Below are the code and all the weights of a small trained network. Each question names an input and a target symbol and asks about switching units off, where a switched-off unit gives its printed mean instead of its output.

import numpy as np


def w(rows, s, z=0):
    codes = np.array(rows[::2]) - 128.0
    scale = np.full(codes.shape[1], s)
    scale[-1] = z or s
    return codes * scale


def norm(h):
    return h / np.sqrt((h * h).mean(-1, keepdims=True) + 1e-5)


def f(y):
    return np.maximum(y, 0)


def softmax(a):
    e = np.exp(a - a.max(-1, keepdims=True))
    return e / e.sum(-1, keepdims=True)


def log_softmax(a):
    a = a - a.max(-1, keepdims=True)
    return a - np.log(np.exp(a).sum(-1, keepdims=True))


def net(x, mask):
    ids = ['ΛΣΨαδεζηφ'.index(c) for c in x.split()]
    T = len(ids)
    res = E[ids] + P[:T]
    r = norm(res)
    for j in range(2):
        rows = slice(4 * j, 4 * j + 4)
        q, k, v = (r @ M[0][rows].T for M in (Q, K, V))
        z = softmax(np.where(np.tri(T) > 0, q @ k.T / 4**0.5, -1e9)) @ v
        o = O[0][rows]
        res = res + np.where(mask[j], z, o[:, -1]) @ o[:, :-1]
    y = f(norm(res) @ A[0][:, :-1].T + A[0][:, -1])
    res = res + np.where(mask[2:14], y, B[0][:, -1]) @ B[0][:, :-1]
    return log_softmax(norm(res)[-1] @ U[:, :-1].T + U[:, -1])


Q, K, V, O, A, B = {}, {}, {}, {}, {}, {}
E = w([
[156,111,80,158,178,148,137,83],'Λ',
[142,197,123,155,134,101,106,81],'Σ',
[143,176,102,174,152,137,77,52],'Ψ',
[107,201,100,170,178,139,142,118],'α',
[105,128,153,186,165,111,76,92],'δ',
[189,102,137,131,196,63,94,111],'ε',
[203,187,101,192,123,107,179,152],'ζ',
[129,134,142,113,197,85,143,189],'η',
[115,80,89,254,146,175,120,173],'φ',
],0.0051)
P = w([
[113,94,160,77,110,151,167,104],'0',
[140,129,29,71,110,165,131,58],'1',
[116,84,106,178,213,39,197,86],'2',
[177,136,193,101,156,214,88,143],'3',
[144,175,50,62,122,155,41,112],'4',
[92,109,113,186,169,34,147,139],'5',
[175,156,183,140,172,174,55,185],'6',
[138,191,63,99,130,130,2,169],'7',
],0.0074)
Q[0] = w([
[209,162,100,171,250,130,29,181],'h1',
[148,92,186,151,93,148,231,147],'h1',
[9,108,192,120,53,76,197,131],'h1',
[96,107,68,86,84,101,119,151],'h1',
[101,104,198,190,156,79,200,100],'h2',
[92,98,110,70,35,109,124,150],'h2',
[125,92,136,113,87,167,157,128],'h2',
[224,164,161,90,133,254,26,194],'h2',
],0.0092)
K[0] = w([
[136,112,88,195,143,55,91,229],'h1',
[75,144,100,115,137,193,183,3],'h1',
[155,87,135,54,116,168,182,31],'h1',
[161,154,130,87,71,167,109,203],'h1',
[105,112,129,91,79,122,199,32],'h2',
[190,86,102,147,125,207,126,141],'h2',
[106,117,94,144,130,170,119,72],'h2',
[105,118,81,254,157,57,64,228],'h2',
],0.0089)
V[0] = w([
[9,118,166,169,151,160,80,95],'h1',
[143,34,88,97,193,157,133,140],'h1',
[126,159,173,106,145,112,92,5],'h1',
[22,189,175,111,152,141,185,164],'h1',
[168,158,123,150,140,143,57,13],'h2',
[254,88,70,143,148,106,125,142],'h2',
[172,186,103,45,143,101,140,133],'h2',
[101,80,222,79,140,58,103,126],'h2',
],0.0085)
O[0] = w([
[141,109,184,127,153,95,214,177,166],'h1',
[124,200,175,114,99,96,72,204,254],'h1',
[93,63,119,200,155,131,146,226,219],'h1',
[239,116,177,188,147,84,161,78,87],'h1',
[133,185,144,132,151,32,112,6,228],'h2',
[159,51,104,193,129,114,202,94,150],'h2',
[253,153,105,123,240,178,162,126,106],'h2',
[57,140,140,162,182,225,96,82,182],'h2',
],0.0078,0.0037)
A[0] = w([
[85,115,86,80,78,61,157,36,93],'n1',
[171,119,159,154,139,165,88,109,196],'n2',
[61,136,141,178,196,69,164,148,2],'n3',
[134,84,139,72,2,122,89,178,152],'n4',
[185,115,41,151,121,155,167,167,109],'n5',
[35,130,85,154,166,85,151,99,90],'n6',
[104,190,173,71,71,126,93,217,90],'n7',
[139,114,229,40,47,237,146,159,22],'n8',
[83,125,106,144,145,3,168,106,70],'n9',
[155,207,168,53,178,180,104,84,36],'n10',
[107,108,78,152,179,55,170,120,190],'n11',
[75,97,223,105,53,174,218,120,66],'n12',
],0.0095,0.0062)
B[0] = w([
[135,115,164,216,166,157,153,111,187],'n1',
[129,152,95,95,144,103,154,141,214],'n2',
[167,121,79,130,95,197,126,74,213],'n3',
[165,143,93,109,146,136,66,149,180],'n4',
[100,92,167,94,149,130,108,102,167],'n5',
[156,89,104,91,95,65,138,153,221],'n6',
[184,107,132,179,97,131,84,139,203],'n7',
[20,246,166,136,113,73,159,31,146],'n8',
[133,148,132,60,157,192,160,193,224],'n9',
[162,35,130,71,147,143,138,102,160],'n10',
[92,138,155,159,76,124,108,106,255],'n11',
[55,12,160,89,154,105,144,139,151],'n12',
],0.013,0.0069)
U = w([
[62,151,76,146,233,194,108,194,55],'Λ',
[167,125,130,168,148,18,223,186,252],'Σ',
[89,2,192,147,135,110,157,134,136],'Ψ',
[123,122,68,220,126,151,135,18,122],'α',
[169,85,93,9,190,130,109,85,71],'δ',
[35,156,95,92,60,36,48,118,105],'ε',
[225,123,123,181,117,139,55,178,118],'ζ',
[87,236,196,88,147,144,136,85,168],'η',
[126,134,96,71,30,190,175,152,131],'φ',
],0.0076,0.0029)

Each question gives the input, a string of symbols that net reads in full, and the target symbol t.
The units are the heads (4 rows each of Q, K, V and O) and the neurons (one row each of A and B). Each row of codes is followed by its name. A weight is (code - 128) times the scale printed after its matrix; where a second scale follows, it is the last column's (O, A, B and U).
mask holds one flag per unit, heads first, then neurons. A switched-off unit (its flag False) gives its mean, the last column of its rows in O or B, instead of its output. The means were averaged over made-up inputs and are rounded, as every weight is.
A unit's drop is (log p(t) with every unit on - log p(t) with that unit switched off) / (log p(t) with every unit on - log p(t) with every unit switched off).
The circuit of an input: a set's keep is (log p(t) with only the set's units on - log p(t) with every unit switched off) / (log p(t) with every unit on - log p(t) with every unit switched off). Starting from the 12 units with the biggest drops (on a tie, the unit counted first), units are removed one at a time, each time the one whose removal leaves the highest keep (on an exact tie, the one counted first), for as long as the keep stays at least 0.8.
units of the circuit, in order: the units of the circuit, biggest drop first
unit that matters most: the unit with the biggest drop
k most important neurons: the k neurons with the biggest drops, biggest first
which heads matter: for each layer, one digit per head in row order, 1 if its drop is at least 0.15 and else 0, layers parted by /
input α η ε Λ Σ δ, target ζ: units of the circuit, in order => (h2, n7)
input δ Λ φ δ Λ ε, target ε: units of the circuit, in order => (h2)
input η Σ δ Λ, target Ψ: 2 most important neurons => (n12, n9)
input ζ δ ε ε η η ζ, target η: which heads matter => 11
input δ δ φ δ Ψ η Λ, target η: units of the circuit, in order => (h2, n8, h1)
input ε Σ Λ Λ Λ δ Λ, target Ψ: units of the circuit, in order => (h1, h2)
input δ Λ Ψ η, target φ: 2 most important neurons => (n3, n9)
input δ δ α Σ δ, target φ: 2 most important neurons => (n9, n11)
input φ Σ α δ φ φ, target Σ: which heads matter => 01
input ζ Σ η, target Ψ: which heads matter => 01
input ε η φ Ψ η ε φ, target Λ: which heads matter => 11
input φ η δ δ δ, target φ: which heads matter => 11
input ζ Ψ φ Ψ Σ, target ζ: which heads matter => 01
input Λ ε α, target φ: units of the circuit, in order => (n9, n3)
input η α Λ δ ζ, target α: units of the circuit, in order => (h1, h2, n1)
input Λ Σ η φ, target η: which heads matter => 11
input η Λ ζ ε η φ η α, target ζ: units of the circuit, in order => (n7)
input δ δ α Ψ φ η η α, target δ: units of the circuit, in order => (h1, n10)
input Λ Λ φ η, target ε: units of the circuit, in order => (h2, n8)
input δ Σ ζ φ φ Σ Λ, target α: unit that matters most => h1
input δ δ ζ φ, target δ: which heads matter => 10
input ε Σ η, target α: 2 most important neurons => (n3, n11)
input ε ζ ζ ζ Σ α, target α: units of the circuit, in order => (h2, n9)
input δ Σ δ α Σ Ψ Λ, target φ: 2 most important neurons => (n9, n3)
input α Λ α α δ α, target ζ: which heads matter => 01
input ε η ε ε α, target ε: which heads matter => 11
input Λ α η Ψ δ, target δ: unit that matters most => n10
input δ ζ δ, target ε: units of the circuit, in order => (h2, n6)
